Below is a small trained network, with its code and all its weights. Each question gives an input and a class and asks what happens when units are switched off, that is, made to give their printed mean instead of their output.

import numpy as np


def w(rows, s, z=0):
    codes = np.array(rows[::2]) - 128.0
    scale = np.full(codes.shape[1], s)
    scale[-1] = z or s
    return codes * scale


def norm(h):
    return h / np.sqrt((h * h).mean(-1, keepdims=True) + 1e-5)


def f(y):
    return np.maximum(y, 0)


def log_softmax(a):
    a = a - a.max(-1, keepdims=True)
    return a - np.log(np.exp(a).sum(-1, keepdims=True))


def net(x, mask):
    res = np.array(x, float).reshape(1, 5) / 4 @ E
    u = 0
    for l in range(2):
        y = f(norm(res) @ A[l][:, :-1].T + A[l][:, -1])
        res = res + np.where(mask[u : u + 6], y, B[l][:, -1]) @ B[l][:, :-1]
        u += 6
    return log_softmax(norm(res)[-1] @ U[:, :-1].T + U[:, -1])


A, B = {}, {}
E = w([
[40,116,138,192,144,135,128,200,206,93,138],'x0',
[172,63,120,134,79,101,134,101,219,163,152],'x1',
[60,168,135,100,177,115,165,125,132,184,162],'x2',
[158,112,153,79,119,205,211,95,125,62,132],'x3',
[120,51,147,148,195,77,164,136,139,113,2],'x4',
],0.0083)
A[0] = w([
[38,173,129,158,215,108,84,180,97,161,79,1],'0.n1',
[142,224,114,51,75,203,83,111,38,68,187,10],'0.n2',
[223,54,113,123,78,65,22,100,115,159,56,42],'0.n3',
[79,65,165,234,107,127,127,210,226,42,122,16],'0.n4',
[114,165,108,82,97,143,134,113,190,193,210,2],'0.n5',
[136,97,145,76,176,181,253,104,124,97,62,13],'0.n6',
],0.0059,0.0071)
B[0] = w([
[50,222,103,164,177,45,87,183,102,124,129,208],'0.n1',
[194,207,130,215,95,254,108,149,54,24,155,253],'0.n2',
[203,110,80,143,124,80,93,67,92,207,54,239],'0.n3',
[129,67,51,142,109,201,64,206,225,19,130,236],'0.n4',
[52,131,131,61,100,20,119,84,200,194,223,188],'0.n5',
[111,99,204,23,158,138,150,20,120,120,107,211],'0.n6',
],0.0065,0.0035)
A[1] = w([
[42,156,142,160,207,95,130,205,96,144,96,41],'1.n1',
[127,94,195,80,154,127,217,102,118,105,101,2],'1.n2',
[58,147,152,130,131,163,116,139,125,95,169,135],'1.n3',
[105,153,124,127,101,96,79,106,146,172,217,91],'1.n4',
[82,140,108,173,164,89,113,177,104,168,111,42],'1.n5',
[120,89,179,94,155,143,254,102,114,107,88,33],'1.n6',
],0.0091,0.0057)
B[1] = w([
[79,191,66,144,218,33,56,124,99,74,198,245],'1.n1',
[88,123,207,38,161,174,159,67,136,117,113,199],'1.n2',
[204,103,81,132,125,65,133,74,118,150,71,247],'1.n3',
[89,94,205,92,129,143,254,153,115,173,121,253],'1.n4',
[71,179,161,176,118,126,99,159,99,136,85,205],'1.n5',
[110,121,195,49,217,149,105,65,160,79,105,220],'1.n6',
],0.0077,0.0052)
U = w([
[74,118,157,76,60,111,230,135,169,236,225,115],'0',
[251,50,94,133,87,52,99,61,96,204,28,102],'1',
[196,208,140,141,60,240,144,133,9,90,179,148],'2',
[116,90,205,26,189,165,148,53,138,74,72,156],'3',
[70,132,155,178,79,97,109,186,98,222,55,3],'4',
[110,18,79,175,96,172,89,212,253,44,83,136],'5',
[29,199,89,163,203,35,64,175,91,100,121,170],'6',
],0.013,0.0062)

Each question gives the input, the list of numbers given to net, and the class t.
The units are the neurons (one row each of A and B). Each row of codes is followed by its name. A weight is (code - 128) times the scale printed after its matrix; where a second scale follows, it is the last column's (A, B and U).
mask holds one flag per neuron, layer by layer. A switched-off neuron (its flag False) gives its mean, the last column of its row in B, instead of its output. The means were averaged over made-up inputs and are rounded, as every weight is.
A unit's drop is (log p(t) with every unit on - log p(t) with that unit switched off) / (log p(t) with every unit on - log p(t) with every unit switched off).
The circuit of an input: a set's keep is (log p(t) with only the set's units on - log p(t) with every unit switched off) / (log p(t) with every unit on - log p(t) with every unit switched off). Starting from all 12 units, units are removed one at a time, each time the one whose removal leaves the highest keep (on an exact tie, the one counted first), for as long as the keep stays at least 0.8.
circuit, biggest first: the units of the circuit, biggest drop first
most important unit: the unit with the biggest drop
top k neurons: the k neurons with the biggest drops, biggest first
drop when u is switched off: that unit's drop, to one decimal
input [8,5,6,-5,-4], class 0: top 3 neurons -> (1.n4; 0.n5; 0.n1)
input [-3,2,3,-5,2], class 4: most important unit -> 0.n3
input [-4,6,-2,1,-4], class 0: circuit, biggest first -> (1.n4; 0.n5)
input [-1,7,-3,-3,-4], class 0: top 2 neurons -> (1.n4; 1.n3)
input [0,5,-2,0,-8], class 0: top 2 neurons -> (0.n5; 1.n4)
input [0,2,1,0,1], class 1: top 2 neurons -> (0.n6; 1.n1)
input [-6,3,2,-3,-4], class 0: top 2 neurons -> (1.n4; 0.n5)
input [-8,5,6,-4,0], class 0: top 3 neurons -> (1.n4; 1.n3; 0.n5)
input [-2,8,5,-7,1], class 0: top 2 neurons -> (1.n4; 1.n3)
input [-4,-6,-2,1,1], class 2: drop when 0.n2 is switched off -> 1.0
input [-8,-3,8,-2,-2], class 2: drop when 1.n1 is switched off -> 0.0
input [6,3,-3,-6,-3], class 5: drop when 0.n4 is switched off -> 0.2
